Below are the code and all the weights of a small trained network. Each question names an input and a class and asks about switching units off, where a switched-off unit gives its printed mean instead of its output.

import numpy as np


def w(rows, s, z=0):
    codes = np.array(rows[::2]) - 128.0
    scale = np.full(codes.shape[1], s)
    scale[-1] = z or s
    return codes * scale


def f(y):
    return y / 2 * (1 + np.tanh(0.7978845608 * (y + 0.044715 * y**3)))


def log_softmax(a):
    a = a - a.max(-1, keepdims=True)
    return a - np.log(np.exp(a).sum(-1, keepdims=True))


def net(x, mask):
    res = np.array(x, float).reshape(1, 7) / 4 @ E
    y = f(res @ A[0][:, :-1].T + A[0][:, -1])
    res = res + np.where(mask, y, B[0][:, -1]) @ B[0][:, :-1]
    return log_softmax(res[-1] @ U[:, :-1].T + U[:, -1])


A, B = {}, {}
E = w([
[193,206,94,254,121,130,125,155,168,170],'x0',
[171,45,68,122,253,126,114,127,141,159],'x1',
[124,118,59,179,116,112,80,35,51,59],'x2',
[126,126,128,130,127,129,124,128,131,128],'x3',
[186,73,219,177,122,115,175,72,157,79],'x4',
[65,141,102,162,180,128,201,173,151,32],'x5',
[76,81,199,199,156,109,105,182,45,176],'x6',
],0.0094)
A[0] = w([
[53,192,22,98,129,174,50,182,89,173,37],'neuron 1',
[54,96,150,174,135,137,97,183,75,179,87],'neuron 2',
[141,75,205,114,96,143,166,75,135,73,65],'neuron 3',
[55,134,124,168,80,119,172,167,162,58,73],'neuron 4',
[68,66,159,62,160,139,104,101,113,118,57],'neuron 5',
[116,109,50,159,160,107,85,89,55,82,71],'neuron 6',
[190,189,71,228,129,151,132,174,146,193,70],'neuron 7',
[129,134,151,105,102,85,153,190,150,147,54],'neuron 8',
[207,125,163,85,65,141,19,89,87,245,89],'neuron 9',
[113,140,122,76,127,147,134,228,162,172,105],'neuron 10',
[189,158,68,64,127,169,134,89,213,67,92],'neuron 11',
[156,125,151,102,53,120,82,116,110,170,43],'neuron 12',
[43,152,178,69,43,130,148,102,93,99,92],'neuron 13',
[136,170,89,66,98,150,147,86,155,116,92],'neuron 14',
[85,95,206,223,127,89,127,162,53,129,87],'neuron 15',
[143,137,78,167,113,120,87,51,67,71,48],'neuron 16',
[185,165,47,70,109,127,163,67,182,122,90],'neuron 17',
[136,110,96,125,234,92,109,102,146,175,97],'neuron 18',
[158,193,76,181,130,114,93,164,139,151,82],'neuron 19',
[130,139,201,93,108,138,184,173,202,181,94],'neuron 20',
[111,121,93,150,185,139,181,166,124,92,85],'neuron 21',
[194,110,185,219,147,107,159,93,183,92,40],'neuron 22',
[133,189,93,82,95,140,120,111,191,89,86],'neuron 23',
[127,126,155,80,146,173,164,195,183,176,119],'neuron 24',
[60,100,120,6,127,138,127,136,95,107,82],'neuron 25',
[153,64,67,147,202,166,130,137,149,166,2],'neuron 26',
[146,158,132,110,76,110,160,145,102,112,47],'neuron 27',
[104,204,156,175,38,133,120,134,125,137,70],'neuron 28',
[113,94,167,165,173,114,118,147,88,156,46],'neuron 29',
[109,192,136,192,54,118,114,133,148,132,100],'neuron 30',
[65,156,53,122,145,166,169,182,102,122,114],'neuron 31',
[191,59,67,118,212,113,123,134,112,134,53],'neuron 32',
[146,151,109,225,113,142,142,144,152,147,69],'neuron 33',
[104,96,154,47,123,122,140,124,71,105,49],'neuron 34',
[75,129,130,155,129,129,109,181,28,177,84],'neuron 35',
[173,140,117,101,83,105,133,95,120,171,58],'neuron 36',
[108,167,73,80,100,120,86,165,122,146,28],'neuron 37',
[79,116,110,153,184,120,162,125,167,110,62],'neuron 38',
[83,154,128,154,118,144,194,178,120,32,107],'neuron 39',
[90,152,75,166,44,107,93,61,54,86,93],'neuron 40',
],0.013,0.0079)
B[0] = w([
[215,56,220,47,50,82,173,47,150,49,218],'neuron 1',
[101,146,72,161,61,119,197,174,85,41,205],'neuron 2',
[205,51,162,66,74,65,143,84,155,75,202],'neuron 3',
[79,178,97,68,163,143,156,62,131,177,196],'neuron 4',
[160,64,56,175,182,60,81,150,130,159,190],'neuron 5',
[83,158,225,192,165,154,48,175,203,89,193],'neuron 6',
[179,49,25,158,195,51,51,145,108,148,227],'neuron 7',
[137,160,159,167,152,139,113,124,152,72,158],'neuron 8',
[10,206,94,95,185,70,208,37,204,171,253],'neuron 9',
[121,155,219,171,154,153,95,135,187,40,206],'neuron 10',
[78,134,93,186,50,129,186,195,73,128,233],'neuron 11',
[61,160,124,117,166,134,160,57,148,184,174],'neuron 12',
[217,161,80,58,176,181,66,143,25,189,224],'neuron 13',
[107,131,99,182,76,123,184,159,85,109,183],'neuron 14',
[102,121,112,180,14,144,194,196,111,131,227],'neuron 15',
[120,162,206,209,157,139,77,174,203,74,197],'neuron 16',
[95,126,110,190,33,137,160,173,90,130,221],'neuron 17',
[133,160,146,53,134,215,102,113,64,189,199],'neuron 18',
[138,52,72,125,156,77,91,134,120,139,191],'neuron 19',
[115,182,218,197,165,154,51,167,202,24,225],'neuron 20',
[75,194,88,130,169,95,160,44,159,175,171],'neuron 21',
[197,60,214,58,68,40,148,69,145,94,207],'neuron 22',
[88,100,133,176,73,149,187,192,110,146,192],'neuron 23',
[124,168,169,184,148,152,70,177,176,87,218],'neuron 24',
[199,58,36,171,191,45,69,162,92,162,211],'neuron 25',
[157,190,136,67,124,219,104,125,79,165,185],'neuron 26',
[178,201,107,82,132,162,124,124,100,159,148],'neuron 27',
[184,166,112,26,162,237,110,134,23,174,214],'neuron 28',
[103,139,98,174,66,123,173,163,86,102,166],'neuron 29',
[178,102,87,98,172,150,63,145,58,170,208],'neuron 30',
[107,115,165,77,118,77,176,45,164,136,189],'neuron 31',
[164,195,142,54,138,229,96,113,61,179,202],'neuron 32',
[157,82,44,159,175,71,89,146,122,125,187],'neuron 33',
[130,44,74,132,146,99,70,143,120,169,179],'neuron 34',
[135,144,96,161,62,147,224,179,110,85,201],'neuron 35',
[112,146,117,144,145,112,171,93,141,153,158],'neuron 36',
[192,88,201,72,99,85,190,82,132,82,162],'neuron 37',
[98,182,93,68,156,122,166,95,155,138,156],'neuron 38',
[32,172,117,111,156,110,152,47,186,219,210],'neuron 39',
[102,172,211,166,169,178,61,149,217,44,225],'neuron 40',
],0.011,0.015)
U = w([
[100,163,199,190,158,164,27,193,237,52,53],'0',
[88,123,59,188,2,146,221,223,98,112,56],'1',
[178,36,17,150,181,51,36,158,137,169,50],'2',
[180,180,125,48,139,245,77,124,40,176,255],'3',
[15,176,81,111,161,85,191,21,225,184,33],'4',
[228,47,218,68,39,57,165,57,171,67,185],'5',
],0.0092,0.009)

Each question gives the input, the list of numbers given to net, and the class t.
The units are the neurons (one row each of A and B). Each row of codes is followed by its name. A weight is (code - 128) times the scale printed after its matrix; where a second scale follows, it is the last column's (A, B and U).
mask holds one flag per neuron, in row order. A switched-off neuron (its flag False) gives its mean, the last column of its row in B, instead of its output. The means were averaged over made-up inputs and are rounded, as every weight is.
A unit's drop is (log p(t) with every unit on - log p(t) with that unit switched off) / (log p(t) with every unit on - log p(t) with every unit switched off).
The circuit of an input: a set's keep is (log p(t) with only the set's units on - log p(t) with every unit switched off) / (log p(t) with every unit on - log p(t) with every unit switched off). Starting from the 12 units with the biggest drops (on a tie, the unit counted first), units are removed one at a time, each time the one whose removal leaves the highest keep (on an exact tie, the one counted first), for as long as the keep stays at least 0.8.
circuit, biggest first: the units of the circuit, biggest drop first
unit that matters most: the unit with the biggest drop
k most important neurons: the k neurons with the biggest drops, biggest first
drop when u is switched off: that unit's drop, to one decimal
input [-1,6,1,0,7,-6,6], class 5: unit that matters most -> neuron 22
input [-1,4,6,7,4,-7,2], class 4: 4 most important neurons -> neuron 9; neuron 20; neuron 24; neuron 10
input [8,5,1,7,8,5,-4], class 2: 2 most important neurons -> neuron 7; neuron 33
input [-3,-7,8,2,-5,6,-7], class 0: 2 most important neurons -> neuron 40; neuron 16
input [0,5,3,-1,-3,7,7], class 1: 4 most important neurons -> neuron 15; neuron 2; neuron 9; neuron 35
input [6,-8,-4,0,-6,7,-6], class 3: 2 most important neurons -> neuron 28; neuron 30
input [6,-4,-5,1,-5,3,-5], class 2: 2 most important neurons -> neuron 7; neuron 19
input [3,6,-2,0,7,4,1], class 5: 2 most important neurons -> neuron 22; neuron 13
input [7,4,0,4,-6,4,7], class 1: 2 most important neurons -> neuron 35; neuron 2
input [8,-8,8,-8,7,-8,-7], class 0: 4 most important neurons -> neuron 40; neuron 16; neuron 25; neuron 5
input [7,2,-6,3,-8,6,-2], class 5: 2 most important neurons -> neuron 1; neuron 31
input [-8,4,-7,8,-7,6,-1], class 2: 3 most important neurons -> neuron 25; neuron 5; neuron 34
input [-6,4,2,-4,1,6,2], class 2: 3 most important neurons -> neuron 25; neuron 9; neuron 5
input [4,-4,4,2,-2,-5,-5], class 1: 2 most important neurons -> neuron 17; neuron 23
input [1,8,-6,5,6,-5,6], class 3: circuit, biggest first -> neuron 32
input [-5,0,7,-3,-8,4,-8], class 1: 2 most important neurons -> neuron 11; neuron 17
input [8,-7,6,8,5,1,-2], class 2: drop when neuron 16 is switched off -> 0.0
input [3,0,5,-3,-8,2,-3], class 5: drop when neuron 1 is switched off -> 1.4
input [-3,7,2,8,-2,2,6], class 3: drop when neuron 32 is switched off -> 4.3
input [5,7,-2,3,3,3,8], class 1: circuit, biggest first -> neuron 15
input [-8,-4,-5,2,-6,0,1], class 2: drop when neuron 25 is switched off -> 1.3
